Below is a small trained network, with its code and all its weights. Each question gives an input and a target symbol and asks what happens when units are switched off, that is, made to give their printed mean instead of their output.

import numpy as np


def w(rows, s, z=0):
    codes = np.array(rows[::2]) - 128.0
    scale = np.full(codes.shape[1], s)
    scale[-1] = z or s
    return codes * scale


def norm(h):
    return h / np.sqrt((h * h).mean(-1, keepdims=True) + 1e-5)


def f(y):
    return np.maximum(y, 0)


def softmax(a):
    e = np.exp(a - a.max(-1, keepdims=True))
    return e / e.sum(-1, keepdims=True)


def log_softmax(a):
    a = a - a.max(-1, keepdims=True)
    return a - np.log(np.exp(a).sum(-1, keepdims=True))


def net(x, mask):
    ids = ['αβλπσψ'.index(c) for c in x.split()]
    T = len(ids)
    res = E[ids] + P[:T]
    u = 0
    for l in range(3):
        r = norm(res)
        for j in range(2):
            rows = slice(2 * j, 2 * j + 2)
            q, k, v = (r @ M[l][rows].T for M in (Q, K, V))
            z = softmax(np.where(np.tri(T) > 0, q @ k.T / 2**0.5, -1e9)) @ v
            o = O[l][rows]
            res = res + np.where(mask[u + j], z, o[:, -1]) @ o[:, :-1]
        u += 2
        y = f(norm(res) @ A[l][:, :-1].T + A[l][:, -1])
        res = res + np.where(mask[u : u + 8], y, B[l][:, -1]) @ B[l][:, :-1]
        u += 8
    return log_softmax(norm(res)[-1] @ U[:, :-1].T + U[:, -1])


Q, K, V, O, A, B = {}, {}, {}, {}, {}, {}
E = w([
[148,103,63,85,179,26,150,116,116],'α',
[21,85,120,180,173,41,134,72,179],'β',
[130,136,99,212,93,136,217,93,232],'λ',
[91,56,51,164,22,150,9,141,109],'π',
[217,224,110,15,182,149,144,179,157],'σ',
[86,151,97,103,176,135,148,151,118],'ψ',
],0.014)
P = w([
[171,65,192,209,99,124,56,135,126],'0',
[255,170,161,30,120,91,83,140,143],'1',
[147,188,94,100,135,132,143,131,216],'2',
[134,143,188,53,139,71,127,156,171],'3',
[147,186,198,133,81,71,169,140,147],'4',
[161,196,239,167,40,85,199,135,142],'5',
],0.0072)
Q[0] = w([
[82,31,93,63,141,86,189,76,245],'0.h0',
[199,130,137,212,75,41,139,103,248],'0.h0',
[57,160,185,155,106,127,104,253,161],'0.h1',
[88,221,205,48,57,160,111,224,174],'0.h1',
],0.006)
K[0] = w([
[161,114,107,183,76,159,48,152,57],'0.h0',
[91,76,60,242,91,164,46,171,74],'0.h0',
[208,44,65,165,122,235,22,82,183],'0.h1',
[111,147,36,162,102,186,2,154,96],'0.h1',
],0.0061)
V[0] = w([
[169,131,139,63,59,129,120,59,123],'0.h0',
[143,131,129,82,186,54,134,121,168],'0.h0',
[73,69,63,93,2,121,121,144,100],'0.h1',
[88,94,140,170,148,185,162,145,92],'0.h1',
],0.0077)
O[0] = w([
[161,135,243,182,114,98,196,139,167,85],'0.h0',
[134,142,74,224,162,192,163,67,227,239],'0.h0',
[112,226,131,156,120,128,177,210,91,127],'0.h1',
[114,100,2,46,79,54,31,218,119,3],'0.h1',
],0.0064,0.005)
A[0] = w([
[80,145,137,13,178,109,197,164,127,31],'0.n0',
[81,67,202,167,180,86,91,101,119,133],'0.n1',
[83,78,142,53,151,115,221,149,232,108],'0.n2',
[154,180,137,40,152,167,138,168,46,4],'0.n3',
[198,165,81,99,124,208,103,123,165,97],'0.n4',
[183,110,191,111,162,83,118,93,255,2],'0.n5',
[116,174,140,151,108,151,193,22,132,135],'0.n6',
[99,158,157,144,62,125,183,166,143,2],'0.n7',
],0.0062,0.0033)
B[0] = w([
[173,122,108,247,88,176,136,65,94,160],'0.n0',
[90,155,83,121,161,136,165,213,185,186],'0.n1',
[136,133,115,51,64,153,200,22,107,230],'0.n2',
[121,201,102,176,213,121,142,179,254,142],'0.n3',
[49,33,167,138,121,53,120,119,112,189],'0.n4',
[94,200,149,118,59,232,125,102,190,243],'0.n5',
[145,188,102,2,208,162,42,127,138,253],'0.n6',
[34,98,144,59,59,147,212,63,75,152],'0.n7',
],0.006,0.0059)
Q[1] = w([
[39,108,130,52,240,192,167,109,139],'1.h0',
[75,126,142,178,192,196,14,90,180],'1.h0',
[117,108,229,180,134,123,162,179,1],'1.h1',
[152,93,167,131,166,69,5,90,176],'1.h1',
],0.0065)
K[1] = w([
[143,36,202,161,105,83,132,61,154],'1.h0',
[104,117,205,97,157,116,213,96,254],'1.h0',
[124,63,64,89,141,162,72,150,144],'1.h1',
[120,161,117,61,172,117,146,98,89],'1.h1',
],0.008)
V[1] = w([
[177,82,140,61,68,76,205,120,195],'1.h0',
[159,94,98,63,177,163,83,52,85],'1.h0',
[133,84,109,183,137,99,254,98,198],'1.h1',
[144,80,176,146,180,132,132,92,165],'1.h1',
],0.0073)
O[1] = w([
[9,197,93,126,143,143,31,136,163,169],'1.h0',
[172,90,117,185,49,41,75,196,151,216],'1.h0',
[158,83,129,39,158,141,127,160,78,253],'1.h1',
[190,105,157,79,93,108,149,156,158,189],'1.h1',
],0.011,0.0033)
A[1] = w([
[129,95,56,160,50,88,42,240,132,98],'1.n0',
[74,79,145,171,88,113,78,77,95,253],'1.n1',
[130,147,172,136,23,137,190,150,127,36],'1.n2',
[93,149,178,147,126,121,176,111,201,93],'1.n3',
[82,146,110,196,211,109,109,126,72,73],'1.n4',
[107,83,92,135,51,113,46,226,113,72],'1.n5',
[121,55,59,174,21,83,2,241,103,150],'1.n6',
[180,98,155,95,88,122,155,154,86,37],'1.n7',
],0.0098,0.0031)
B[1] = w([
[121,127,152,175,79,40,85,79,65,224],'1.n0',
[173,147,82,92,103,86,91,205,103,180],'1.n1',
[122,104,107,76,100,129,116,103,145,157],'1.n2',
[134,167,166,84,127,127,85,135,91,202],'1.n3',
[115,137,156,168,85,128,125,43,119,147],'1.n4',
[201,142,122,124,68,81,112,103,63,202],'1.n5',
[142,149,150,150,64,9,86,82,110,254],'1.n6',
[118,137,102,131,138,161,151,99,116,141],'1.n7',
],0.014,0.0085)
Q[2] = w([
[79,92,130,137,36,195,152,172,91],'2.h0',
[103,1,120,227,104,168,178,119,152],'2.h0',
[103,54,131,212,60,119,79,166,62],'2.h1',
[213,88,186,185,221,162,204,154,89],'2.h1',
],0.0087)
K[2] = w([
[177,126,79,45,231,117,141,70,248],'2.h0',
[124,253,137,9,224,119,96,56,165],'2.h0',
[138,141,140,24,234,183,34,120,196],'2.h1',
[74,229,176,31,73,82,184,115,179],'2.h1',
],0.0067)
V[2] = w([
[199,107,195,163,150,46,133,91,187],'2.h0',
[95,89,12,158,170,128,199,169,62],'2.h0',
[245,169,208,124,110,178,133,108,169],'2.h1',
[100,211,163,105,124,152,2,96,141],'2.h1',
],0.0085)
O[2] = w([
[197,115,124,170,112,140,162,123,118,253],'2.h0',
[121,135,150,67,90,152,122,3,130,4],'2.h0',
[167,92,101,164,207,63,195,97,154,203],'2.h1',
[68,146,88,156,108,51,132,155,176,181],'2.h1',
],0.014,0.006)
A[2] = w([
[49,139,143,73,164,128,91,177,138,2],'2.n0',
[139,108,199,96,66,189,89,93,129,161],'2.n1',
[80,140,125,232,103,123,143,96,101,109],'2.n2',
[60,135,116,175,105,136,126,139,75,197],'2.n3',
[138,136,106,141,147,88,145,174,109,123],'2.n4',
[179,140,133,130,180,188,160,122,153,78],'2.n5',
[250,63,134,142,119,116,164,75,119,162],'2.n6',
[125,116,174,124,141,150,138,92,93,45],'2.n7',
],0.013,0.003)
B[2] = w([
[2,73,113,111,117,97,48,167,73,155],'2.n0',
[178,152,81,93,32,252,113,161,179,166],'2.n1',
[115,207,157,145,112,168,138,24,72,171],'2.n2',
[99,159,194,141,246,198,104,41,72,165],'2.n3',
[189,60,130,129,126,170,139,154,161,179],'2.n4',
[172,29,109,116,168,63,72,132,74,200],'2.n5',
[81,96,159,40,170,64,103,90,38,252],'2.n6',
[178,152,91,111,90,136,201,209,185,145],'2.n7',
],0.0086,0.013)
U = w([
[183,100,172,71,235,70,171,72,38,41],'α',
[63,170,153,90,175,74,70,186,98,71],'β',
[194,132,152,109,55,173,160,108,161,244],'λ',
[209,182,142,214,70,38,69,106,48,89],'π',
[211,161,138,225,172,108,166,245,138,255],'σ',
[139,188,195,255,208,139,152,12,135,165],'ψ',
],0.0053,0.0024)

Each question gives the input, a string of symbols that net reads in full, and the target symbol t.
The units are the heads (2 rows each of Q, K, V and O) and the neurons (one row each of A and B). Each row of codes is followed by its name. A weight is (code - 128) times the scale printed after its matrix; where a second scale follows, it is the last column's (O, A, B and U).
mask holds one flag per unit, layer by layer, with each layer's heads first. A switched-off unit (its flag False) gives its mean, the last column of its rows in O or B, instead of its output. The means were averaged over made-up inputs and are rounded, as every weight is.
A unit's drop is (log p(t) with every unit on - log p(t) with that unit switched off) / (log p(t) with every unit on - log p(t) with every unit switched off).
k most important neurons: the k neurons with the biggest drops, biggest first
top k neurons in layer l: the k neurons of layer l with the biggest drops, biggest first
heads that matter: for each layer, one digit per head in row order, 1 if its drop is at least 0.15 and else 0, layers parted by /
drop of u: that unit's drop, to one decimal
input β α ψ λ, target λ: heads that matter : 01 / 00 / 00
input λ α π α α λ, target λ: heads that matter : 00 / 00 / 01
input β ψ α ψ, target λ: heads that matter : 11 / 10 / 00
input α ψ π π, target α: heads that matter : 11 / 11 / 01
input α α λ, target α: heads that matter : 00 / 01 / 00
input λ α ψ λ β, target β: heads that matter : 00 / 10 / 00
input π λ λ σ π, target ψ: 2 most important neurons : [2.n3, 1.n4]
input λ ψ π σ ψ π, target β: heads that matter : 11 / 10 / 10
input β β ψ, target λ: heads that matter : 01 / 10 / 01
input σ β π β β σ, target σ: heads that matter : 01 / 00 / 00
input α α β ψ α, target α: 2 most important neurons : [1.n6, 2.n6]
input α π ψ α β, target β: top neuron in layer 1 : [1.n0]
input β π ψ π, target λ: heads that matter : 01 / 10 / 00
input λ ψ ψ ψ λ α, target β: heads that matter : 01 / 10 / 00
input σ π β β π, target σ: heads that matter : 01 / 10 / 10
input α α σ α β σ, target α: top 2 neurons in layer 1 : [1.n3, 1.n6]
input σ ψ λ α ψ, target σ: heads that matter : 00 / 00 / 10
input β σ λ π π α, target λ: top 3 neurons in layer 0 : [0.n6, 0.n5, 0.n2]
input β α α, target λ: top 2 neurons in layer 0 : [0.n1, 0.n6]
input π π ψ α, target ψ: 2 most important neurons : [0.n0, 0.n6]
input σ π π, target σ: top 2 neurons in layer 2 : [2.n6, 2.n4]
input α α σ ψ β, target α: 2 most important neurons : [1.n3, 1.n6]
input α α π π, target α: 2 most important neurons : [1.n6, 0.n7]
input β ψ σ σ, target λ: drop of 0.h1 : 1.0
input λ λ σ, target β: drop of 0.h1 : 0.3
input λ σ σ λ, target β: drop of 0.n7 : 0.0
